Here is a tiny trained network, its code and every weight. The questions are about switching its units off for an input and a class, where a switched-off unit gives its printed mean instead of its output.

import numpy as np


def w(rows, s, z=0):
    codes = np.array(rows[::2]) - 128.0
    scale = np.full(codes.shape[1], s)
    scale[-1] = z or s
    return codes * scale


def f(y):
    return np.maximum(y, 0)


def log_softmax(a):
    a = a - a.max(-1, keepdims=True)
    return a - np.log(np.exp(a).sum(-1, keepdims=True))


def net(x, mask):
    res = np.array(x, float).reshape(1, 3) / 4 @ E
    y = f(res @ A[0][:, :-1].T + A[0][:, -1])
    res = res + np.where(mask, y, B[0][:, -1]) @ B[0][:, :-1]
    return log_softmax(res[-1] @ U[:, :-1].T + U[:, -1])


A, B = {}, {}
E = w([
[200,108,159,179],'x0',
[130,248,134,157],'x1',
[101,130,212,111],'x2',
],0.017)
A[0] = w([
[131,159,155,140,129],'n0',
[142,125,47,156,197],'n1',
[74,171,101,122,122],'n2',
[126,158,156,131,106],'n3',
[79,125,142,110,165],'n4',
[119,114,85,106,175],'n5',
[55,143,95,76,213],'n6',
[96,103,127,83,189],'n7',
[103,128,222,101,161],'n8',
[59,143,96,76,209],'n9',
[109,130,206,107,143],'n10',
[188,126,124,157,140],'n11',
[152,129,57,138,189],'n12',
[127,165,147,135,117],'n13',
[146,126,45,153,198],'n14',
[132,251,134,168,135],'n15',
[91,151,144,126,137],'n16',
[177,121,112,150,153],'n17',
[128,17,123,89,254],'n18',
[146,134,87,147,163],'n19',
[173,101,136,161,175],'n20',
[168,131,30,131,218],'n21',
[141,124,165,129,136],'n22',
[113,128,210,99,155],'n23',
[110,123,99,114,143],'n24',
[133,182,109,135,133],'n25',
[73,156,125,112,153],'n26',
[102,148,159,128,119],'n27',
[128,237,133,167,132],'n28',
[234,112,171,178,143],'n29',
],0.015,0.0077)
B[0] = w([
[147,149,130,144,164],'n0',
[139,130,128,38,195],'n1',
[94,160,126,121,182],'n2',
[146,148,121,141,157],'n3',
[98,129,84,160,170],'n4',
[123,112,109,97,164],'n5',
[95,145,44,123,208],'n6',
[126,95,87,140,177],'n7',
[120,110,120,222,205],'n8',
[60,148,41,121,205],'n9',
[117,130,123,202,189],'n10',
[150,125,167,106,176],'n11',
[131,132,143,45,187],'n12',
[139,149,120,132,163],'n13',
[128,132,135,42,196],'n14',
[145,235,147,128,250],'n15',
[116,150,113,149,164],'n16',
[143,118,149,105,171],'n17',
[100,9,127,128,245],'n18',
[128,136,143,98,166],'n19',
[129,86,172,109,184],'n20',
[134,127,122,23,211],'n21',
[134,112,141,159,155],'n22',
[120,112,129,202,194],'n23',
[129,127,102,109,151],'n24',
[116,183,142,113,180],'n25',
[110,150,112,134,180],'n26',
[133,156,119,159,160],'n27',
[151,215,134,135,237],'n28',
[179,110,233,144,221],'n29',
],0.014,0.019)
U = w([
[88,63,31,60,255],'0',
[74,216,91,67,205],'1',
[42,56,47,230,123],'2',
[76,208,71,235,43],'3',
[162,35,221,69,127],'4',
[225,186,224,81,42],'5',
[126,30,227,240,170],'6',
[228,176,209,254,48],'7',
],0.0065,0.0022)

Each question gives the input, the list of numbers given to net, and the class t.
The units are the neurons (one row each of A and B). Each row of codes is followed by its name. A weight is (code - 128) times the scale printed after its matrix; where a second scale follows, it is the last column's (A, B and U).
mask holds one flag per neuron, in row order. A switched-off neuron (its flag False) gives its mean, the last column of its row in B, instead of its output. The means were averaged over made-up inputs and are rounded, as every weight is.
A unit's drop is (log p(t) with every unit on - log p(t) with that unit switched off) / (log p(t) with every unit on - log p(t) with every unit switched off).
The circuit of an input: a set's keep is (log p(t) with only the set's units on - log p(t) with every unit switched off) / (log p(t) with every unit on - log p(t) with every unit switched off). Starting from the 12 units with the biggest drops (on a tie, the unit counted first), units are removed one at a time, each time the one whose removal leaves the highest keep (on an exact tie, the one counted first), for as long as the keep stays at least 0.8.
units of the circuit, in order: the units of the circuit, biggest drop first
top k neurons: the k neurons with the biggest drops, biggest first
drop of u: that unit's drop, to one decimal
input [0,6,1], class 3: units of the circuit, in order => (n21 n1)
input [1,2,-8], class 5: units of the circuit, in order => (n9 n6)
input [-3,0,-4], class 0: top neuron => (n15)
input [4,0,-8], class 4: top 2 neurons => (n15 n28)
input [-3,1,1], class 3: top 2 neurons => (n18 n21)
input [1,2,2], class 7: top 2 neurons => (n9 n6)
input [-7,0,-8], class 0: top 2 neurons => (n15 n28)
input [1,-7,1], class 6: top 2 neurons => (n9 n6)
input [1,-4,-5], class 4: top 2 neurons => (n9 n6)
input [-8,1,3], class 3: drop of n3 => 0.0
input [2,1,6], class 7: drop of n18 => 0.3
input [2,-6,1], class 6: drop of n21 => 0.1
